Below are the code and all the weights of a small trained network. Each question names an input and a class and asks about switching units off, where a switched-off unit gives its printed mean instead of its output.

import numpy as np


def w(rows, s, z=0):
    codes = np.array(rows[::2]) - 128.0
    scale = np.full(codes.shape[1], s)
    scale[-1] = z or s
    return codes * scale


def f(y):
    return y / 2 * (1 + np.tanh(0.7978845608 * (y + 0.044715 * y**3)))


def log_softmax(a):
    a = a - a.max(-1, keepdims=True)
    return a - np.log(np.exp(a).sum(-1, keepdims=True))


def net(x, mask):
    res = np.array(x, float).reshape(1, 7) / 4 @ E
    y = f(res @ A[0][:, :-1].T + A[0][:, -1])
    res = res + np.where(mask, y, B[0][:, -1]) @ B[0][:, :-1]
    return log_softmax(res[-1] @ U[:, :-1].T + U[:, -1])


A, B = {}, {}
E = w([
[254,56,116,156,124,225],'x0',
[157,107,210,83,223,78],'x1',
[127,124,127,131,127,130],'x2',
[124,127,128,121,132,136],'x3',
[129,128,127,129,124,128],'x4',
[82,167,129,214,218,147],'x5',
[126,126,130,127,131,129],'x6',
],0.0097)
A[0] = w([
[188,54,232,26,173,75,129],'n0',
[189,74,75,132,48,193,254],'n1',
[99,162,87,252,180,190,11],'n2',
[34,192,83,60,41,29,254],'n3',
[182,93,91,149,70,166,190],'n4',
[69,196,226,143,254,62,48],'n5',
],0.0069,0.00081)
B[0] = w([
[200,184,170,215,138,211,205],'n0',
[86,12,50,75,117,83,212],'n1',
[203,181,196,178,121,189,213],'n2',
[254,154,191,204,113,245,242],'n3',
[91,75,75,84,99,109,185],'n4',
[42,126,90,92,202,47,255],'n5',
],0.0081,0.0092)
U = w([
[163,117,135,141,93,182,205],'0',
[139,173,170,161,154,148,183],'1',
[41,90,72,47,152,2,5],'2',
],0.011,0.0012)

Each question gives the input, the list of numbers given to net, and the class t.
The units are the neurons (one row each of A and B). Each row of codes is followed by its name. A weight is (code - 128) times the scale printed after its matrix; where a second scale follows, it is the last column's (A, B and U).
mask holds one flag per neuron, in row order. A switched-off neuron (its flag False) gives its mean, the last column of its row in B, instead of its output. The means were averaged over made-up inputs and are rounded, as every weight is.
A unit's drop is (log p(t) with every unit on - log p(t) with that unit switched off) / (log p(t) with every unit on - log p(t) with every unit switched off).
The circuit of an input: a set's keep is (log p(t) with only the set's units on - log p(t) with every unit switched off) / (log p(t) with every unit on - log p(t) with every unit switched off). Starting from all 6 units, units are removed one at a time, each time the one whose removal leaves the highest keep (on an exact tie, the one counted first), for as long as the keep stays at least 0.8.
circuit, biggest first: the units of the circuit, biggest drop first
top k neurons: the k neurons with the biggest drops, biggest first
drop when u is switched off: that unit's drop, to one decimal
input [-5,-1,0,2,-2,-6,-4], class 0: circuit, biggest first => [n5]
input [-2,5,-2,0,5,1,-6], class 2: top 3 neurons => [n3, n5, n2]
input [-1,4,-1,-4,5,8,-1], class 2: top 3 neurons => [n5, n3, n0]
input [8,-1,-7,-4,-4,-5,-2], class 2: top 2 neurons => [n1, n3]
input [7,-5,-8,4,6,0,-1], class 2: circuit, biggest first => [n1, n3]
input [-8,-7,3,-5,3,0,-1], class 0: top 2 neurons => [n3, n5]
input [-4,3,5,0,-4,-5,-1], class 1: top 3 neurons => [n1, n4, n0]
input [-6,7,6,-1,1,-3,-8], class 1: top 2 neurons => [n0, n3]
input [-4,8,0,4,-7,-7,7], class 1: drop when n0 is switched off => 0.3
input [-8,2,5,-3,0,-1,-5], class 1: drop when n1 is switched off => 0.1
input [-7,2,4,-3,7,-8,0], class 1: drop when n3 is switched off => -0.1
